Below are the code and all the weights of a small trained network. Each question names an input and a target symbol and asks about switching units off, where a switched-off unit gives its printed mean instead of its output.

import numpy as np


def w(rows, s, z=0):
    codes = np.array(rows[::2]) - 128.0
    scale = np.full(codes.shape[1], s)
    scale[-1] = z or s
    return codes * scale


def norm(h):
    return h / np.sqrt((h * h).mean(-1, keepdims=True) + 1e-5)


def f(y):
    return np.maximum(y, 0)


def softmax(a):
    e = np.exp(a - a.max(-1, keepdims=True))
    return e / e.sum(-1, keepdims=True)


def log_softmax(a):
    a = a - a.max(-1, keepdims=True)
    return a - np.log(np.exp(a).sum(-1, keepdims=True))


def net(x, mask):
    ids = ['βεημτω'.index(c) for c in x.split()]
    T = len(ids)
    res = E[ids] + P[:T]
    u = 0
    for l in range(3):
        r = norm(res)
        for j in range(3):
            rows = slice(2 * j, 2 * j + 2)
            q, k, v = (r @ M[l][rows].T for M in (Q, K, V))
            z = softmax(np.where(np.tri(T) > 0, q @ k.T / 2**0.5, -1e9)) @ v
            o = O[l][rows]
            res = res + np.where(mask[u + j], z, o[:, -1]) @ o[:, :-1]
        u += 3
        y = f(norm(res) @ A[l][:, :-1].T + A[l][:, -1])
        res = res + np.where(mask[u : u + 8], y, B[l][:, -1]) @ B[l][:, :-1]
        u += 8
    return log_softmax(norm(res)[-1] @ U[:, :-1].T + U[:, -1])


Q, K, V, O, A, B = {}, {}, {}, {}, {}, {}
E = w([
[139,249,136,85,90,169],'β',
[148,52,171,42,49,107],'ε',
[111,81,56,122,194,116],'η',
[139,246,108,178,144,127],'μ',
[171,175,93,190,102,171],'τ',
[47,165,141,114,112,212],'ω',
],0.022)
P = w([
[69,107,65,138,16,49],'0',
[87,115,87,147,44,70],'1',
[99,120,105,156,76,81],'2',
[121,136,125,147,99,100],'3',
[139,148,138,137,121,110],'4',
[141,141,145,125,147,130],'5',
[150,131,146,118,172,138],'6',
[172,139,126,109,216,141],'7',
[169,133,115,106,235,169],'8',
[169,103,75,70,247,194],'9',
],0.015)
Q[0] = w([
[117,12,193,68,73,4],'L0H0',
[68,190,199,176,63,110],'L0H0',
[115,31,89,168,194,109],'L0H1',
[205,184,43,222,186,43],'L0H1',
[78,57,153,176,38,54],'L0H2',
[198,190,139,202,74,103],'L0H2',
],0.038)
K[0] = w([
[139,91,118,147,2,18],'L0H0',
[114,108,179,173,113,190],'L0H0',
[118,56,76,138,160,87],'L0H1',
[194,200,7,201,181,117],'L0H1',
[75,95,149,119,42,25],'L0H2',
[198,154,124,164,75,118],'L0H2',
],0.046)
V[0] = w([
[94,136,136,150,116,117],'L0H0',
[11,148,207,160,181,251],'L0H0',
[117,143,56,115,57,171],'L0H1',
[122,158,161,101,53,133],'L0H1',
[91,53,170,64,200,213],'L0H2',
[250,56,147,193,131,220],'L0H2',
],0.015)
O[0] = w([
[135,124,94,121,102,139,147],'L0H0',
[32,140,4,99,185,173,215],'L0H0',
[118,107,47,94,98,98,255],'L0H1',
[156,101,88,85,79,162,254],'L0H1',
[148,31,213,124,143,126,29],'L0H2',
[180,82,115,153,93,182,52],'L0H2',
],0.011,0.0081)
A[0] = w([
[135,80,92,209,23,174,247],'L0N0',
[30,106,168,152,92,202,62],'L0N1',
[80,53,132,234,183,29,37],'L0N2',
[166,150,86,252,109,156,122],'L0N3',
[117,131,226,70,140,125,114],'L0N4',
[65,87,97,157,114,152,53],'L0N5',
[172,189,113,94,126,229,253],'L0N6',
[186,87,56,177,195,165,35],'L0N7',
],0.021,0.0031)
B[0] = w([
[153,119,55,93,91,38,181],'L0N0',
[133,83,60,162,131,115,147],'L0N1',
[196,216,2,117,80,188,166],'L0N2',
[144,147,71,203,154,67,169],'L0N3',
[180,45,94,109,93,93,175],'L0N4',
[128,124,71,152,125,77,162],'L0N5',
[181,176,82,54,151,46,247],'L0N6',
[153,117,133,123,166,94,172],'L0N7',
],0.025,0.016)
Q[1] = w([
[157,139,120,98,147,117],'L1H0',
[104,138,152,109,129,115],'L1H0',
[159,2,196,126,86,115],'L1H1',
[62,158,205,132,102,128],'L1H1',
[175,135,88,118,211,151],'L1H2',
[204,135,87,109,182,93],'L1H2',
],0.03)
K[1] = w([
[183,101,128,120,196,144],'L1H0',
[129,145,111,141,80,124],'L1H0',
[100,113,134,113,4,140],'L1H1',
[88,157,164,168,42,170],'L1H1',
[165,129,128,123,207,133],'L1H2',
[201,94,124,57,91,99],'L1H2',
],0.039)
V[1] = w([
[224,212,166,73,206,108],'L1H0',
[100,133,235,66,68,89],'L1H0',
[125,205,132,35,70,196],'L1H1',
[95,224,144,217,208,109],'L1H1',
[108,134,95,161,113,150],'L1H2',
[2,178,47,178,54,130],'L1H2',
],0.036)
O[1] = w([
[199,188,187,106,25,97,204],'L1H0',
[176,78,212,87,223,52,6],'L1H0',
[135,41,127,35,118,210,146],'L1H1',
[175,213,145,180,248,167,70],'L1H1',
[103,177,130,120,104,109,84],'L1H2',
[22,243,146,161,39,111,82],'L1H2',
],0.019,0.023)
A[1] = w([
[164,233,218,131,193,219,76],'L1N0',
[213,124,141,158,144,184,134],'L1N1',
[112,155,199,24,173,115,5],'L1N2',
[86,136,164,142,164,253,73],'L1N3',
[74,130,222,74,54,187,29],'L1N4',
[10,130,45,117,201,165,180],'L1N5',
[136,94,209,59,155,163,16],'L1N6',
[154,144,130,228,76,112,58],'L1N7',
],0.025,0.0022)
B[1] = w([
[193,177,241,244,166,227,162],'L1N0',
[114,168,108,82,87,193,189],'L1N1',
[117,113,203,19,166,39,159],'L1N2',
[41,80,81,206,86,81,131],'L1N3',
[190,198,13,107,114,113,175],'L1N4',
[40,102,2,163,172,121,251],'L1N5',
[73,35,151,170,176,79,161],'L1N6',
[145,152,106,68,170,46,188],'L1N7',
],0.026,0.012)
Q[2] = w([
[159,110,107,192,90,82],'L2H0',
[156,122,181,102,98,145],'L2H0',
[52,108,196,199,39,164],'L2H1',
[141,205,92,113,253,129],'L2H1',
[149,119,5,172,162,109],'L2H2',
[78,152,78,105,198,159],'L2H2',
],0.032)
K[2] = w([
[171,91,81,143,195,119],'L2H0',
[195,81,139,124,122,146],'L2H0',
[109,214,110,52,203,103],'L2H1',
[63,128,213,147,3,111],'L2H1',
[134,118,48,203,144,107],'L2H2',
[90,168,97,150,54,140],'L2H2',
],0.035)
V[2] = w([
[115,105,117,253,83,94],'L2H0',
[112,115,163,115,63,235],'L2H0',
[77,146,100,80,156,101],'L2H1',
[64,191,172,111,64,113],'L2H1',
[146,166,105,81,156,172],'L2H2',
[139,175,146,174,96,124],'L2H2',
],0.046)
O[2] = w([
[174,105,63,207,214,150,148],'L2H0',
[106,57,151,116,129,253,8],'L2H0',
[68,148,133,111,121,61,208],'L2H1',
[152,60,177,68,159,88,195],'L2H1',
[85,141,208,176,102,74,156],'L2H2',
[186,126,119,168,118,171,85],'L2H2',
],0.024,0.019)
A[2] = w([
[3,129,11,119,240,172,107],'L2N0',
[148,65,101,124,66,82,140],'L2N1',
[21,102,29,185,151,156,173],'L2N2',
[115,116,106,74,91,245,41],'L2N3',
[108,8,178,99,232,92,1],'L2N4',
[174,215,221,127,186,211,92],'L2N5',
[92,128,145,140,194,27,116],'L2N6',
[97,218,120,140,92,135,88],'L2N7',
],0.039,0.0064)
B[2] = w([
[17,179,94,101,193,150,252],'L2N0',
[112,160,152,170,174,161,222],'L2N1',
[25,138,71,128,173,117,235],'L2N2',
[137,150,99,148,73,192,157],'L2N3',
[167,3,119,107,163,170,164],'L2N4',
[149,176,235,168,193,159,157],'L2N5',
[171,97,95,142,103,186,195],'L2N6',
[148,79,134,132,171,145,186],'L2N7',
],0.064,0.032)
U = w([
[89,154,180,43,40,12,249],'β',
[153,8,120,75,164,119,116],'ε',
[130,168,92,120,24,230,32],'η',
[127,186,227,190,173,131,145],'μ',
[209,171,34,142,109,2,92],'τ',
[2,169,75,114,185,98,170],'ω',
],0.0054,0.0017)

Each question gives the input, a string of symbols that net reads in full, and the target symbol t.
The units are the heads (2 rows each of Q, K, V and O) and the neurons (one row each of A and B). Each row of codes is followed by its name. A weight is (code - 128) times the scale printed after its matrix; where a second scale follows, it is the last column's (O, A, B and U).
mask holds one flag per unit, layer by layer, with each layer's heads first. A switched-off unit (its flag False) gives its mean, the last column of its rows in O or B, instead of its output. The means were averaged over made-up inputs and are rounded, as every weight is.
A unit's drop is (log p(t) with every unit on - log p(t) with that unit switched off) / (log p(t) with every unit on - log p(t) with every unit switched off).
unit that matters most: the unit with the biggest drop
top k neurons: the k neurons with the biggest drops, biggest first
top k neurons in layer l: the k neurons of layer l with the biggest drops, biggest first
which heads matter: for each layer, one digit per head in row order, 1 if its drop is at least 0.15 and else 0, layers parted by /
input β β ε ε ε ω β μ ε β, target μ: top 3 neurons in layer 1 -> [L1N0 L1N1 L1N5]
input β β ε τ β τ τ τ ε, target τ: which heads matter -> 100 / 010 / 100
input ε η ε η β β β η β β, target η: top 3 neurons -> [L0N2 L0N4 L2N3]
input ω η β β, target η: which heads matter -> 011 / 110 / 100
input β τ μ, target τ: top neuron -> [L2N0]
input β β ω τ μ β, target τ: which heads matter -> 001 / 000 / 000
input τ ε η, target τ: top 3 neurons -> [L0N2 L0N3 L2N0]
input ω ε β η ε β β β β, target β: top 3 neurons -> [L0N2 L0N6 L2N0]
input β ε β ω η ε β β, target ε: which heads matter -> 101 / 011 / 001
input β ε μ β, target μ: which heads matter -> 001 / 010 / 000
input ε τ η β μ ε β τ μ ε, target β: which heads matter -> 101 / 111 / 100
input τ β ε β ε β β η η, target η: which heads matter -> 000 / 000 / 000
input τ η β, target τ: which heads matter -> 101 / 000 / 000
input ε μ β η, target μ: top 3 neurons -> [L0N3 L2N5 L0N2]
input ε μ μ ε, target μ: top 2 neurons in layer 0 -> [L0N6 L0N4]
input ε ω β β β β β μ ε, target μ: top 2 neurons in layer 2 -> [L2N1 L2N2]
input τ ε μ ε ε ε ε β ε τ, target τ: which heads matter -> 001 / 000 / 000
input β μ ε μ ω τ μ μ, target τ: unit that matters most -> L0H2
input β ω η τ η, target τ: top 2 neurons -> [L0N2 L2N0]
input τ μ ε ε β β η β β β, target β: top 3 neurons in layer 0 -> [L0N2 L0N6 L0N7]
input ε ε β ε τ ε, target τ: top neuron -> [L1N2]
input β ε η β β ω ω ε, target η: top 2 neurons -> [L0N6 L0N3]
input ε η ε, target η: which heads matter -> 110 / 010 / 110
input β ω μ β η η β ω ε, target ε: top 2 neurons -> [L0N4 L0N2]
input τ ω η μ ε, target ε: which heads matter -> 100 / 011 / 000
input ω β μ ε β η β ε β ε, target β: top 2 neurons -> [L0N6 L2N0]
input ε ε β β ε β η μ, target μ: top neuron -> [L2N5]
input ω ε ε ω ε β β, target ε: top 2 neurons in layer 2 -> [L2N0 L2N4]
input τ τ β τ ε τ τ, target τ: which heads matter -> 000 / 000 / 000
input ε μ η, target μ: top 2 neurons -> [L2N5 L0N2]
